Each row has a class, written after it.
[ 35 -46  -1 -39   7 -27 -17 -46 -27  17 -30 -55 -38  11  82 -31  10  26
 -28   1  -6 -20  -9   0 -12  36 -24 -43   2 -29 -40   0  37  10 -52  45]  pog
[ 17 -33 -14 -12  -2  44 -14  -7 -20 -12  -2  -3 -49  -9  10 -48 -39   0
 -14 -17 -18  37  78  -9  -8 -20   4  -5  19  11 -65 -13  -3   8 -54  15]  funap
[-57  19  26   5 -50  65  49   4 -39  40 -16 -10  -4 -38   1   5  19 -59
  -4 -32  23 -26  39  10   3  12 -22   6  -4  -2   9  -3  25  43 -16 -24]  Tuza
[ 36 -49   6 -38  22  -8 -11 -55 -42  11 -36 -69 -25   7  87 -18  -3  31
 -21 -10   7 -31  14  -1   0  27 -39 -28   1  10 -50  19  43  33 -45  49]  sufo
[ 37 -60  14 -35  15 -21 -30 -37 -16  26 -43 -55 -16   8  94 -28  -2  44
 -20  -7   4 -21  19   2  -1  22 -46 -23   7  -1 -42  14  25  17 -38  28]  dun
[ 31 -57   4 -30   9 -14 -21 -34 -29  19 -31 -59 -11   5  94 -33  -2  40
 -23 -12   3 -23   9   3  -1  30 -46 -29  18   4 -35  14  34  24 -54  33]  dun
[-65  17  48   5 -15  43  22 -10  -4  31 -37  10  44 -25  26   6  15 -30
 -11 -32  26 -23   3  13  18   7 -47   7   8  21  25   6  10   2  -6 -16]  Tuza
[ 15 -37 -25 -15  17  41 -27 -23  -1   1  -8   5 -44 -10  33 -48 -65  16
 -24   3 -10  36  39 -14 -18  -5   9  -8  17  22 -53  -7 -10 -12 -63  18]  funap
[ 32 -40  -4 -45   7 -18  -7 -54 -29  15 -30 -63 -44   2  95 -21  14  15
 -31  -7  -2 -25   1   1 -15  33 -25 -48  -1 -33 -48   8  36  13 -46  48]  pog
[-30   9  17  -5 -37  53  33  -5 -55  31 -31 -13  -7 -49  40   4  18 -42
   6 -30  29 -16  40   9  -6   6 -22   4   6  -6  -5   0  28  44 -12 -10]  funap
[  0 -28 -12  -3  -2  50  -8 -21  -7  -6   9  17 -28  -5 -20 -39 -39  -4
 -21  -7 -32  29  77 -25  13 -21   6  -3  -4  17 -62 -15  -4  -8 -58   1]  nup
[ -2 -33 -12 -15  24  50 -25 -35   5   8 -13  17 -30  11  29 -44 -62  11
 -32   0  -6  26  42 -12 -13  -1   9  -1  10  30 -48 -19  -9  -9 -63   7]  Tuza
[ 17 -37 -17 -14  21  39 -32 -22  -2   1  -5   7 -36  -4  34 -51 -64  20
 -20   9 -11  41  48 -12 -12  -9   5  -3  24  28 -57 -10 -17 -13 -63  20]  funap
[ 27 -47  14 -30  11 -12 -17 -48 -24  18 -28 -51  -4  -2  70 -13  -2  27
 -24 -11  -3 -26   6  -3  15  28 -39 -28  -7   1 -50  18  37  13 -48  35]  nup
[ 13 -22 -11 -11  -2  48   0 -17 -26 -19  12  14 -43  -6  15 -45 -29   5
 -21 -17 -22  26  84 -17   6 -16   9   6   8  15 -63 -12 -10  12 -65   8]  rog
[-45  28  27  16 -20  34  52 -17 -17  49 -14   3  27 -38  29  31  18 -27
 -10 -28  21 -20  17   3  22  10 -33  18   4  17   6  -3  31  26  -4 -12]  vur
[-55  28  32   7 -42  39  56 -12 -24  45 -30 -12   9 -41  17  12  44 -42
 -11 -23  26 -22  20  -3  22  14 -18  13  -4  -5   4   0  32  24 -10 -10]  pog
[ 17 -66  -8 -26  41  -4 -22 -50 -30   2 -37 -60  10  -1  97 -37  -2  41
 -16   0  -1 -36   9  -5   5  25 -58 -34   4   7 -30  34  23  23 -50  59]  sufo
[  2 -20 -26   0   7  44   7 -31  17   2  -1   4 -20  -1  31 -40 -22  -2
 -29   2  -8  21  24 -15   1  -8   3  -3   7  13 -56  -5  -8  -9 -60  22]  pog
[ 22 -45   1 -42  12 -18 -12 -55 -50   4 -30 -76 -44   0  97 -18   3  15
 -16  -1   6 -24  39   4 -16  30 -38 -43   6 -21 -45  13  40  37 -42  53]  sufo
[ 15 -19 -13  -9  23  39 -27 -20   0 -10  12  13 -46   6  18 -46 -63  16
 -33   8 -23  30  32 -17  -6  -3  12  -4   7  47 -49 -16  -7 -19 -80  11]  rog
[-57  13  40   9  -9  40  20 -18  13  22 -44   7  41 -29  10  -9  23 -14
 -19 -16  24 -22  -8   5  33   3 -37  -5  -2  26  13   6  22 -20 -22  -8]  pog
[ 19 -36  -3 -35   4 -11  -1 -62 -32  23 -36 -55 -20  -7  90  -1   7   7
 -23  -1   6 -25  21   3   2  29 -35 -37 -12 -19 -58  19  39  25 -48  35]  nup
[  1 -15 -19   7  10  70  19 -13  14  -3  11  17 -18   1  13 -49 -41   6
 -24  -7 -15  20  33 -19  18  -9  -5   0  23  17 -55   0  -4  -9 -60  31]  tumef
[ 25 -69  -2 -29  50 -17 -27 -50 -28  -2 -35 -60   6   9 100 -36  -1  48
 -18  -4  -5 -30  12 -11   7  23 -52 -29   6   7 -37  33  21  18 -41  64]  sufo
[ 31 -42   7 -29   2 -16 -14 -46 -35  29 -24 -58 -10  -7 102  -8  -2  25
 -20 -11  -8 -27  23  -1   2  27 -42 -21   2  -4 -46  23  32  23 -41  39]  nup
[ 37 -41  13 -23  28 -32 -19 -44  -9  30 -28 -50   3   6  72 -11 -13  50
 -26  -1  -1 -25 -15  11  10  27 -49 -27   6  21 -34  12  36  11 -43  34]  vur
[ 21 -48   2 -41  24 -17 -21 -48 -23  19 -38 -51 -24  12  89 -20  -8  18
 -24  -6  -3 -21  14   9 -16  28 -33 -39   3 -23 -40   6  26  22 -41  32]  Tuza
[-44  24  20   6 -48  67  50   9 -45  40 -20  -5  -2 -41  16   4  24 -44
  -3 -29  16 -28  30  -2  14  10 -30  12   6  12  14  -3  34  30  -8  -7]  tumef
[ -7 -24 -19  12   6  48   4 -27  14   1  16  16 -13  -5  37 -35 -32  -9
 -23  -9 -25  25  59 -21   8 -14 -13   4   6   6 -63   3 -11  -8 -55  27]  nup
[ 28 -67 -16 -22  50 -10 -27 -50  -9  16 -33 -38  25  -3  97 -30 -14  56
 -26  -4  -9 -34 -11  -2   8  24 -63 -39   0  14 -34  21  26  11 -53  43]  vur
[ 29 -39  -8 -43   6  -9 -13 -51 -50  24 -36 -68 -37  -3  92  -8   2   9
 -26  -4   8 -23  22  20  -9  31 -27 -35   7 -25 -65   5  30  34 -49  57]  mefo
[ 26 -66  -6 -34  34 -15 -33 -50 -26   8 -38 -56  15 -14 108 -46   7  50
 -30  -8 -19 -39   5  -5  -5  23 -52 -46  10  -1 -20  20  25   6 -52  48]  pog
[ 10 -42 -26  -6  18  36 -29 -19  12   9  -7   3 -42   5  39 -51 -60  21
 -28   1 -19  33  60 -26 -14  -7   7  -4  15  25 -55 -11 -10 -10 -63  12]  dun
[  8 -29 -25 -10   7  52  -9 -24 -19   2 -11  12 -34  -1   1 -39 -35  -7
 -27 -15 -20  24  53  -8   1 -16  15   2   2  -1 -67 -24  -5   5 -58  24]  mefo
[-43  19  46   9 -18  42  18  -6  -8  30 -48   3  29 -34   1   9  16 -22
 -13 -33  24 -20  12  14  31  -2 -33  10   0  11 -16   0  21  10  -8  -2]  mefo
[-55   8  45   3 -17  37  12  -1  -1  17 -37   6  42 -27   6  -4  25 -13
  -5 -20  28 -17   3  14  26  -1 -51   0  12  25  19  11   6 -11 -11 -17]  dun
[-49  10  47   6 -25  36  16  -4   4  19 -43   4  35 -26  12  -6  24 -11
 -10 -23  34 -15   4  16  28   2 -54   0  12  26   6  12  15  -5 -18 -15]  dun
[ 15 -27  -7 -18   0  37 -18 -33  -4   9  -1  -3 -48  -9  31 -60 -47  18
 -36   0 -19  27  40 -26  -9  -3  16 -10  14  10 -56 -16   1  -9 -66  15]  pog
[ 18 -48 -14 -38   3  -1  -5 -55 -42  10 -27 -58 -31  -8  90  -5   3   6
 -20  -8  -3 -22  31  -1  -5  33 -31 -44  -8 -32 -61  13  37  28 -51  41]  nup
[ 32 -66   1 -30  44 -18 -39 -43 -31   5 -21 -42  17  -6 114 -40 -10  54
 -27   2 -19 -31   0  -9   0  29 -65 -24  12  25 -12  19   5  17 -63  40]  rog
[ 41 -50   5 -35  24 -16 -18 -51 -33  27 -37 -69 -19  -3  84 -10 -10  36
 -34 -11   2 -30   5  10   0  33 -29 -26   4  -8 -57   7  43  31 -46  52]  mefo
[  3 -28 -21  -3  -1  56 -12 -26  -6 -14  13  16 -30   3 -27 -57 -38  -1
 -22   6 -18  29  68   0   7 -21   1 -21  18  22 -48 -15 -10   0 -62  19]  tuze
[ 18 -16 -19  -8  23  47 -25 -38  -4  11  -2   8 -37  -2  38 -45 -74  19
 -42   2  -9  23  24 -10 -11  -3  21  -7  16  28 -63 -16  10 -11 -68  23]  mefo
[ 55 -45   8 -32   6 -16 -15 -49 -37  25 -21 -61 -42  10  66 -12  -8  29
 -23 -12  -2 -23  28   2  -9  28 -23 -32   9  -2 -51   1  44  50 -32  39]  tuze
[-11 -25 -18  -4  -4  44  -1 -17  -3  -9  -6   2 -31  -4  -9 -52 -21  -6
 -22  -4 -22  31  55 -14   1 -14  15  -7  12   0 -47 -18 -13  -6 -61  16]  pog
[-47  15  33  16 -12  44  13 -13   4  20 -18   8  35 -26  -9   3   8 -24
 -13 -15  17 -20   2  15  22   0 -48 -11  12  39  24   4  15  -2 -11  -1]  tuze
[-46  29  16   9 -41  46  50  -3 -44  38 -18 -12  -4 -43  11  26  24 -41
  -1 -26  29 -20  24  13   4  15 -20   8   0   8  -2  -7  38  46 -12 -14]  vur
[-42  27  17  11 -42  45  55  -7 -40  47 -17 -10  -2 -43  26  29  26 -44
  -5 -34  22 -22  31  10   6   4 -29  18  -3  10   2  -3  36  41  -1 -16]  vur
[ 22 -45  -5 -39  13  -6  -2 -59 -42  12 -36 -71 -38   0  91 -11   0  17
 -25  -7  12 -28  17  -1  -8  35 -38 -37   0  -6 -50  16  46  36 -51  52]  sufo
[-61  10  42   7  -5  35   9 -10  14  11 -40  13  54 -22   7 -12  17  -6
 -11 -10  34 -14 -12  17  33   0 -50  -8  13  30  22  17   7 -26 -20 -13]  dun
[ 40 -62   0 -29  26  -6 -26 -37 -37   4 -17 -36   5 -16 112 -41   0  53
 -25 -16 -21 -34   8  -9  -2  25 -59 -19   6   3 -26  21  16  24 -56  40]  rog
[  1 -35 -11   6  21  46 -14 -33  22  -9  16  26   5   2  16 -48 -45   9
 -25   1 -29  29  45 -19  17 -18 -17  -4   9  19 -58  -5 -15 -24 -66  19]  nup
[ -3 -28 -18   5  39  47  -4 -39  17 -17  -1   8   3   6  28 -48 -45  17
 -27  -2 -12  15  25 -17  10 -14 -18  -6  15  42 -46  12 -12 -14 -64  39]  sufo
[-41   9  18   4 -50  56  39   4 -46  37 -25 -16  -9 -37  32   3  27 -42
  -2 -32  26 -17  40   2  -1   8 -28  14   7   5   1  -1  26  42 -14 -19]  dun
[-46  17  46   6   0  35  20 -30  -6  17 -42   3  36 -19  27   1  11  -9
 -10 -14  36 -24  -5   5  24   5 -48   3   4  37  11  13  27   2 -13   0]  sufo
[ 32 -63 -12 -24  33 -17 -22 -48 -21  21 -30 -52   8  -7 102 -26 -10  51
 -25   0  -7 -28   3   3  -2  25 -66 -32  11   8 -38  17  25  27 -50  41]  vur
[ 26 -43 -14 -40  19 -16  -7 -61 -42  16 -38 -62 -31  -4 103  -4  -3  26
 -27  -6  10 -22  17  10 -13  32 -38 -46   4 -11 -55   8  46  39 -46  37]  vur
[-41  15  13   9 -35  56  38  -2 -40  45 -28 -10   3 -41  27  16  20 -49
 -10 -38  19 -28  22   6   7   8 -18  19  -6  -6  -6  -3  24  35  -9   6]  mefo
[  0 -24 -21  -9   5  75  13 -17 -17 -11   3  14 -31   3  -6 -47 -34  -3
 -21 -15 -16  19  60 -22  19 -11   9  -6  14  16 -56 -17   8   1 -60  19]  tumef
[-15 -24 -20   2  21  51   0 -28  10   0  12  10  -4  -1  34 -44 -42   1
 -31  -3 -16  23  41  -3  -7  -7  -7   0  24  21 -38  -3 -17  -6 -63  20]  Tuza
[-50  23  40   9 -27  44  12 -12  -7  17 -21   9  15 -28   2   2  11 -24
 -14 -20  29 -14  22  16  21   1 -34 -10  13  31  13   3  25  -1  -7  -1]  tuze
[  4 -12 -12  -8 -15  47   9 -10 -29 -19  17   3 -53 -10   0 -41 -23 -13
 -21 -16 -24  30  81 -11   4 -14  11   2   9   9 -57 -16  -4  16 -70   8]  rog
[ 29 -51  10 -23  -1  -8 -11 -41 -36  21 -21 -57 -16  -4  84 -12  -1  21
 -18 -20  -7 -25  35  -4   7  33 -39 -23   1 -10 -56   7  46  35 -52  39]  nup
[ 19 -70 -13 -25  49  -4 -24 -51 -22   3 -37 -60  18  -4  94 -35 -10  50
 -22  -2  -7 -39  -1 -11   5  26 -59 -34   3  19 -26  35  22  16 -54  60]  sufo
[  3 -27 -23 -11   0  58 -15 -19 -18   6   3   6 -42  -8   3 -46 -47 -11
 -23  -4 -21  24  68  -1  -3 -21  16  -3   5   1 -60 -20 -11  -5 -57  22]  mefo
[ 37 -40   2 -44  16  -2  -6 -48 -45   8 -36 -53 -32   3  72 -26  -4  26
 -19  -4  -2 -26  26   0   1  28 -25 -46  10 -16 -47  -2  51  32 -46  36]  tumef
[ 22 -38  -6 -45   9   4   0 -45 -54  12 -27 -71 -48   0  88 -14   0  18
 -22   1   7 -24  34   5  -5  38 -25 -42  15 -15 -45   4  50  32 -44  47]  tumef
[-42  23  48   6   3  33  12 -13  -7   4 -34  18  36 -16   7   3  17 -16
 -13 -13  19 -14 -14  10  29   3 -42   5   1  46  12  -4  16  -4 -31 -19]  rog
[ 30 -61   4 -36  21 -15 -23 -44 -31  19 -37 -62 -15   3  98 -25   0  42
 -21  -5   6 -22  32   1  -1  29 -40 -31  12  -1 -45  11  34  27 -47  31]  dun
[ 46 -43  13 -39  -4 -28 -17 -43 -46  29 -39 -67 -36  -2  99 -25  11  36
 -26 -19  -2 -32  16  -4 -12  37 -18 -28   4 -13 -43   0  54  37 -45  37]  pog
[ 34 -42  -8 -40  24 -13 -16 -47 -46  -1 -23 -58 -38  -2 109 -12  -2  26
 -26  -6  -6 -24  14   4 -19  33 -33 -34   2  -5 -42  12  29  29 -55  39]  rog
[ 25 -45  13 -30   5  -5  -8 -49 -35  24 -23 -61 -12  -7  82  -6  -1  21
 -21 -10  -2 -26  27  -3  13  29 -39 -24  -3  -3 -52  18  38  25 -43  33]  nup
[ 36 -66  -7 -26  36  -8 -36 -42 -38  21 -39 -51  13  -8 108 -38 -11  49
 -24 -15 -11 -33  11  -2   2  27 -41 -24  13  -9 -48  13  27  33 -51  58]  mefo
[-32  17  15   4 -40  56  24  -3 -62  48 -25  -3   9 -45  31   5  16 -44
  -6 -29  11 -31  25  13  -4   2 -23  18   2   6  11 -12  27  36 -12  -6]  mefo
